Below is a small trained network, with its code and all its weights. Each question gives an input and a class and asks what happens when units are switched off, that is, made to give their printed mean instead of their output.

import numpy as np


def w(rows, s, z=0):
    codes = np.array(rows[::2]) - 128.0
    scale = np.full(codes.shape[1], s)
    scale[-1] = z or s
    return codes * scale


def f(y):
    return np.maximum(y, 0)


def log_softmax(a):
    a = a - a.max(-1, keepdims=True)
    return a - np.log(np.exp(a).sum(-1, keepdims=True))


def net(x, mask):
    res = np.array(x, float).reshape(1, 8) / 4 @ E
    y = f(res @ A[0][:, :-1].T + A[0][:, -1])
    res = res + np.where(mask, y, B[0][:, -1]) @ B[0][:, :-1]
    return log_softmax(res[-1] @ U[:, :-1].T + U[:, -1])


A, B = {}, {}
E = w([
[127,131,127,126,129,127,130,127],'x0',
[107,174,192,118,165,199,23,200],'x1',
[127,129,127,127,127,128,127,128],'x2',
[129,120,127,130,127,131,124,129],'x3',
[37,69,223,83,66,163,151,71],'x4',
[97,166,128,219,121,98,58,40],'x5',
[133,193,70,144,8,226,149,127],'x6',
[210,158,183,82,39,59,81,129],'x7',
],0.011)
A[0] = w([
[143,92,89,161,79,179,115,142,13],'neuron 0',
[126,68,195,126,217,53,96,106,77],'neuron 1',
[68,115,96,203,190,201,179,143,46],'neuron 2',
[119,164,138,209,114,120,84,38,65],'neuron 3',
[174,186,72,125,176,114,122,138,43],'neuron 4',
[134,123,104,121,103,93,192,50,58],'neuron 5',
[90,147,115,164,111,96,76,86,46],'neuron 6',
[48,96,191,105,93,142,140,98,12],'neuron 7',
[151,175,64,145,63,178,112,128,58],'neuron 8',
[193,143,147,107,68,75,97,133,66],'neuron 9',
[179,114,126,10,157,163,205,201,54],'neuron 10',
[184,151,172,111,55,55,84,148,57],'neuron 11',
[120,161,182,136,154,186,74,170,19],'neuron 12',
[123,99,152,127,175,60,107,138,29],'neuron 13',
[72,122,87,121,161,160,124,117,40],'neuron 14',
[133,101,131,147,113,126,134,130,50],'neuron 15',
[125,116,115,169,99,82,187,129,21],'neuron 16',
[120,196,112,149,70,194,155,115,54],'neuron 17',
[83,170,132,149,140,148,34,115,84],'neuron 18',
[185,172,187,89,42,78,88,146,52],'neuron 19',
[132,92,84,145,96,75,181,48,77],'neuron 20',
[61,117,118,191,177,159,172,142,52],'neuron 21',
[193,208,73,203,172,92,140,180,36],'neuron 22',
[101,170,182,133,171,197,28,206,50],'neuron 23',
[180,136,25,166,172,113,109,176,66],'neuron 24',
[135,100,132,58,97,148,169,192,34],'neuron 25',
[115,112,76,110,112,96,148,99,49],'neuron 26',
[130,71,149,135,173,73,104,147,44],'neuron 27',
[137,145,112,113,34,225,147,113,72],'neuron 28',
[85,188,134,194,105,95,112,35,74],'neuron 29',
[47,69,200,75,76,175,133,52,39],'neuron 30',
[193,177,66,153,188,111,103,173,73],'neuron 31',
[125,110,109,194,109,113,73,65,43],'neuron 32',
[152,149,164,84,71,75,103,116,30],'neuron 33',
[122,91,171,106,198,35,134,115,44],'neuron 34',
[82,155,127,216,130,104,63,86,57],'neuron 35',
[126,106,111,82,106,152,188,220,43],'neuron 36',
[118,99,179,90,184,76,132,130,65],'neuron 37',
[116,146,146,131,133,141,112,145,2],'neuron 38',
[92,148,209,97,129,201,53,179,36],'neuron 39',
[40,89,48,170,198,213,154,133,76],'neuron 40',
[25,112,217,117,108,150,165,94,50],'neuron 41',
[152,183,108,142,74,200,145,114,78],'neuron 42',
[137,74,75,146,96,65,221,97,75],'neuron 43',
[116,163,71,140,21,174,134,143,86],'neuron 44',
],0.012,0.0081)
B[0] = w([
[110,152,124,131,159,74,103,118,157],'neuron 0',
[41,163,92,159,179,64,98,149,225],'neuron 1',
[158,118,198,87,189,146,108,49,223],'neuron 2',
[155,62,158,146,152,157,138,221,203],'neuron 3',
[108,75,132,121,56,117,112,109,183],'neuron 4',
[157,184,73,62,107,133,164,133,198],'neuron 5',
[136,67,136,155,146,174,120,185,167],'neuron 6',
[106,103,150,160,38,114,100,108,195],'neuron 7',
[80,145,123,174,167,81,101,133,207],'neuron 8',
[140,133,194,94,168,173,144,48,195],'neuron 9',
[160,33,146,173,146,187,134,224,218],'neuron 10',
[157,126,204,104,173,159,130,60,208],'neuron 11',
[166,184,53,74,115,131,165,126,185],'neuron 12',
[70,143,101,148,163,114,120,128,173],'neuron 13',
[156,135,169,127,150,116,142,91,165],'neuron 14',
[108,152,125,101,118,145,125,132,129],'neuron 15',
[141,180,90,104,122,152,125,135,162],'neuron 16',
[68,184,101,143,177,68,101,152,207],'neuron 17',
[163,120,78,124,133,166,188,157,187],'neuron 18',
[151,126,201,106,174,153,144,45,219],'neuron 19',
[180,176,47,75,121,148,166,139,220],'neuron 20',
[163,156,182,123,162,139,136,77,197],'neuron 21',
[112,107,157,149,21,113,108,121,221],'neuron 22',
[186,215,18,50,104,139,194,121,232],'neuron 23',
[91,113,160,140,26,135,78,100,218],'neuron 24',
[140,64,128,146,142,192,149,194,182],'neuron 25',
[151,157,90,98,123,127,157,126,161],'neuron 26',
[70,185,125,174,154,102,145,146,176],'neuron 27',
[64,157,112,174,181,53,113,153,234],'neuron 28',
[157,58,146,140,152,206,164,217,209],'neuron 29',
[108,102,139,172,2,122,56,107,240],'neuron 30',
[92,102,151,154,13,108,85,100,215],'neuron 31',
[149,76,132,128,147,140,121,191,178],'neuron 32',
[159,126,190,113,152,154,115,73,181],'neuron 33',
[86,175,103,161,162,70,105,144,205],'neuron 34',
[146,55,137,143,142,163,158,196,195],'neuron 35',
[152,47,149,167,159,161,141,209,187],'neuron 36',
[63,132,88,170,177,100,117,141,185],'neuron 37',
[125,135,101,135,113,125,129,127,133],'neuron 38',
[174,158,38,83,98,113,185,133,219],'neuron 39',
[162,128,229,82,182,149,132,49,252],'neuron 40',
[115,114,162,138,23,112,76,104,220],'neuron 41',
[69,138,96,144,165,68,110,122,208],'neuron 42',
[199,206,28,74,108,151,172,118,230],'neuron 43',
[46,145,98,160,194,56,102,121,232],'neuron 44',
],0.0091,0.016)
U = w([
[54,188,103,167,181,93,99,141,226],'0',
[115,146,147,155,10,136,88,110,234],'1',
[194,204,51,102,110,149,145,133,84],'2',
[163,163,201,125,184,156,114,57,77],'3',
[159,103,141,163,151,179,124,231,9],'4',
],0.011,0.0011)

Each question gives the input, the list of numbers given to net, and the class t.
The units are the neurons (one row each of A and B). Each row of codes is followed by its name. A weight is (code - 128) times the scale printed after its matrix; where a second scale follows, it is the last column's (A, B and U).
mask holds one flag per neuron, in row order. A switched-off neuron (its flag False) gives its mean, the last column of its row in B, instead of its output. The means were averaged over made-up inputs and are rounded, as every weight is.
A unit's drop is (log p(t) with every unit on - log p(t) with that unit switched off) / (log p(t) with every unit on - log p(t) with every unit switched off).
The circuit of an input: a set's keep is (log p(t) with only the set's units on - log p(t) with every unit switched off) / (log p(t) with every unit on - log p(t) with every unit switched off). Starting from the 12 units with the biggest drops (on a tie, the unit counted first), units are removed one at a time, each time the one whose removal leaves the highest keep (on an exact tie, the one counted first), for as long as the keep stays at least 0.8.
circuit, biggest first: the units of the circuit, biggest drop first
top k neurons: the k neurons with the biggest drops, biggest first
drop of u: that unit's drop, to one decimal
input [0,3,-5,8,4,6,5,7], class 3: circuit, biggest first	(neuron 19)
input [4,6,-7,4,-4,-1,3,-7], class 3: top 2 neurons	(neuron 40; neuron 2)
input [-5,5,4,3,5,5,5,0], class 0: top 3 neurons	(neuron 28; neuron 17; neuron 44)
input [5,-1,8,3,4,5,-2,-2], class 4: circuit, biggest first	(neuron 29; neuron 3)
input [2,5,6,-7,3,-2,-1,-4], class 2: top 2 neurons	(neuron 23; neuron 39)
input [7,8,8,1,-8,-7,-4,2], class 1: top 3 neurons	(neuron 31; neuron 24; neuron 22)
input [8,7,2,5,3,8,2,-6], class 4: top 2 neurons	(neuron 35; neuron 3)
input [0,0,1,-6,-7,-1,2,8], class 3: top 3 neurons	(neuron 19; neuron 11; neuron 9)
input [-1,-8,-4,-6,2,0,-6,-8], class 2: top 3 neurons	(neuron 43; neuron 20; neuron 5)
input [2,8,-5,5,8,-3,-3,3], class 1: top 2 neurons	(neuron 30; neuron 41)
input [2,-1,-6,8,4,-8,5,-7], class 4: top 2 neurons	(neuron 10; neuron 36)
input [7,8,5,3,-6,7,7,0], class 2: top 4 neurons	(neuron 23; neuron 18; neuron 12; neuron 39)
input [7,3,-5,0,-4,8,-1,-8], class 3: top 4 neurons	(neuron 40; neuron 2; neuron 21; neuron 10)
input [7,7,-1,4,7,-6,-1,-7], class 1: top 3 neurons	(neuron 30; neuron 41; neuron 7)
input [3,0,3,-4,1,-5,-4,2], class 4: circuit, biggest first	(neuron 10)
input [8,6,-3,1,6,8,2,-2], class 4: top 3 neurons	(neuron 29; neuron 3; neuron 35)
input [7,-6,-5,6,-7,-4,7,2], class 0: top 2 neurons	(neuron 44; neuron 8)
input [1,4,3,7,1,-5,-4,1], class 4: drop of neuron 10	2.3
input [-5,3,8,3,4,-1,-3,-5], class 3: drop of neuron 22	0.2
input [2,4,0,7,4,-4,-1,-1], class 1: circuit, biggest first	(neuron 30)
input [-5,-4,2,8,2,-1,8,-8], class 0: drop of neuron 28	2.2
input [4,3,1,0,-2,-8,8,-8], class 0: drop of neuron 42	0.8
